Known rows, with every step that occurs:
Q/D/W: 0	24	-14	3	2	-15	7	-2	5	-20	-10	-8	15	4	4	17	-15	-17	0	-24	16	23	15
N/Y: -16	-2	-2	1	-19	25	-13	22	12	13	15	12	31	1	25	7	-9	53	-28	-7	10	-12	-27
Z/D/Q/N/Y: -17	-9	9	24	0	33	-20	11	1	16	27	2	30	-12	-2	9	17	37	-37	13	14	-3	-23
Z/D/Q/N: 2	-10	-5	29	19	12	3	-1	-12	3	15	1	11	-10	-10	19	18	6	-43	10	-12	3	6
Z/D/W/Q/N: 17	4	-17	20	18	-1	14	-12	8	-25	13	-17	23	-7	6	6	-5	-20	-43	2	-13	17	-2
N/D: 6	29	-19	11	-6	9	-11	29	-1	5	-3	13	25	10	1	-12	-1	25	-28	-16	-19	14	-6
Q/N/Y: -10	-5	11	10	-2	34	-16	15	25	11	28	7	26	4	15	5	2	41	-38	12	4	-19	-24
Y/W: 21	6	-2	-4	10	-9	1	4	29	-18	3	-6	3	-21	9	40	-20	44	-34	-13	-11	0	-17
N/D/W: 23	35	-15	8	2	-11	7	15	20	-8	-9	-10	26	8	0	-4	-6	3	-16	-28	8	38	14
Q/Y: -6	-18	-7	3	-14	17	6	-3	19	-3	7	14	27	-16	4	13	-27	-3	-3	-3	-8	-29	-22
Y/W/Q/D/Z: -12	-1	-24	-3	1	-14	-24	-11	-32	-16	5	-14	-9	-2	17	15	-9	10	20	-1	-10	40	-11
D/Z/N: -11	-35	-25	5	3	5	7	22	-13	-17	0	9	7	29	37	40	17	39	-2	-14	-19	-16	27
D/Z: -2	-20	-30	-8	-7	-10	0	11	-24	7	10	6	-8	16	30	13	-2	36	2	-2	-16	11	22
D/Z/N/Q/Y: -15	-28	-3	19	1	22	-16	7	26	8	-7	-3	21	3	8	20	-4	4	18	2	-17	-1	-11
W/Y: -12	5	-32	-5	-26	19	2	-7	-16	-15	-7	17	0	-1	40	-9	-9	31	-35	-17	-3	-5	-17
Q/Y/W: 13	-8	8	-3	3	3	-1	-8	44	-19	6	-8	15	-37	-6	36	-29	20	-12	-2	-1	-15	-35
Y/W/Q/N: 22	1	0	16	30	3	-2	-18	26	-20	21	-18	3	-15	12	19	-12	3	-47	3	-27	11	-28
D/W/Q/N/Y: -2	3	6	15	5	22	-11	-3	29	0	28	-16	29	-5	21	-1	-6	17	-32	0	11	12	-32
Y/W/Q/D: -8	22	-15	9	4	-4	-20	-15	-10	-29	-3	-11	11	-19	6	18	-25	-7	-9	-13	-11	26	-39
Z/N/D: -1	14	-18	20	2	19	-8	37	3	-13	-9	14	34	22	7	9	16	27	-26	-25	-21	-5	1
N/Q: 2	13	-12	19	8	5	-13	17	23	26	-14	-4	7	10	16	6	-12	24	-29	-13	-29	31	-5
Z/N/D/Q/Y/W: 9	-4	15	21	15	8	-15	-5	37	-16	2	-16	21	-35	-17	40	-5	18	-1	-14	6	6	-37

Rows:
-11	-3	4	15	0	32	-20	1	19	7	32	-3	29	-3	23	-2	-5	28	-39	6	-2	-1	-41 -> W/Q/N/Y
-21	-1	-15	-2	-7	-2	-39	-5	-27	-9	13	-15	1	-4	16	10	-6	26	22	4	3	37	-25 -> N/Y/W/Q/D/Z
-6	-7	0	17	-3	20	-14	0	36	17	-5	0	23	-12	0	4	-24	-3	-1	1	-16	3	-28 -> N/Q/Y
6	6	-7	4	2	4	-16	-8	21	-14	17	-21	22	-27	26	18	-26	38	-32	-16	-3	24	-59 -> N/Y/W/Q
1	-3	-6	10	7	10	-14	-4	23	-25	12	-20	28	-20	30	30	-16	40	-30	-20	-6	11	-54 -> Z/N/Y/W/Q
21	6	-10	18	26	-4	14	-19	24	-16	16	-21	10	0	18	7	-12	-21	-38	-6	-14	24	-5 -> D/W/Q/N
1	3	-28	0	-7	-4	-17	22	-25	11	5	6	1	20	11	-11	9	35	4	-2	-16	31	15 -> N/D/Z
-7	-16	-17	9	-12	15	3	-19	12	-11	11	0	29	-25	14	3	-36	-19	-4	-8	-14	-6	-45 -> W/Q/Y
-14	32	-21	6	-14	8	-14	-18	-1	-19	-26	-12	-1	3	22	-13	-8	-5	-7	-22	20	44	-10 -> N/Q/D/W/Y
-23	13	-4	15	4	14	-31	-4	0	-33	0	-11	27	-12	11	28	-11	9	-5	-14	2	12	-49 -> Z/N/Y/W/Q/D
-26	14	-7	27	10	15	-27	17	2	-4	-24	2	16	20	5	22	2	0	-3	-15	-19	14	-5 -> Z/N/Q/D
-12	25	-26	-3	-21	6	-1	-19	-12	-31	-18	-1	1	-2	24	-8	-10	-4	-9	-24	26	22	-7 -> Q/D/W/Y
-7	-2	-1	25	-4	18	-13	-7	8	15	7	1	26	-25	-14	0	-8	-8	8	-11	5	14	-31 -> N/D/Q/Y
-39	-18	-11	11	-12	28	-31	17	-15	-11	12	2	30	16	31	18	11	39	7	-5	8	0	-25 -> W/Q/D/Z/N/Y
12	-10	13	9	11	0	-6	-19	35	-7	9	-17	7	-45	-9	42	-22	16	-4	-10	7	7	-38 -> D/Q/Y/W
-12	-11	1	30	0	23	-12	-1	11	4	3	2	31	-17	-10	13	3	-5	9	-17	2	1	-27 -> Z/N/D/Q/Y
-21	-5	-33	0	-7	-9	-20	-6	-46	-7	4	-3	-6	11	23	2	-6	2	21	-3	-14	35	-2 -> W/Q/D/Z
-27	-27	-7	5	-13	27	-16	30	-1	-1	14	9	28	21	34	26	16	63	-5	-5	8	-18	-8 -> D/Z/N/Y
-1	-6	13	4	5	17	-15	18	39	-22	8	-8	27	-13	16	50	-2	68	-29	-12	9	-17	-34 -> Z/N/Y/W
-15	-6	12	2	2	13	-32	16	16	-23	8	-11	16	-5	9	46	6	59	1	-2	15	-3	-27 -> Q/D/Z/N/Y/W
13	10	-27	3	-7	-16	26	14	-3	-26	-11	-3	34	-8	-2	17	-6	6	-29	-15	11	9	26 -> Z/D/W
11	2	22	5	13	15	-20	7	46	-8	23	-12	14	-21	2	32	-6	54	-40	9	7	-7	-37 -> Q/N/Y/W
10	13	-39	9	-3	-15	20	-7	-12	-28	-2	-17	34	-14	17	6	-21	-10	-30	-20	-3	32	-5 -> Z/D/W/Q
4	-8	-16	8	-7	3	11	-27	25	-17	7	-15	33	-27	11	6	-38	-32	3	-14	2	11	-31 -> D/W/Q/Y
16	7	-13	9	15	-4	-27	3	-7	-3	17	-18	-5	6	2	-5	11	23	-5	11	-21	44	-6 -> Y/W/Q/N/D/Z
5	5	12	-3	-1	10	-18	11	36	-7	14	-8	18	-22	11	32	-15	66	-30	-6	10	-2	-38 -> N/Y/W
8	1	-17	7	6	3	-19	18	-16	9	15	3	-3	23	2	-11	19	24	-3	12	-20	26	18 -> Q/N/D/Z
7	4	-22	10	8	2	-21	7	-20	5	16	-7	-1	17	9	-18	14	14	-5	9	-26	40	4 -> W/Q/N/D/Z
-3	14	-37	-3	-28	7	13	-7	-20	-36	-16	3	16	-11	20	-6	-3	15	-32	-16	20	10	1 -> Z/D/W/Y
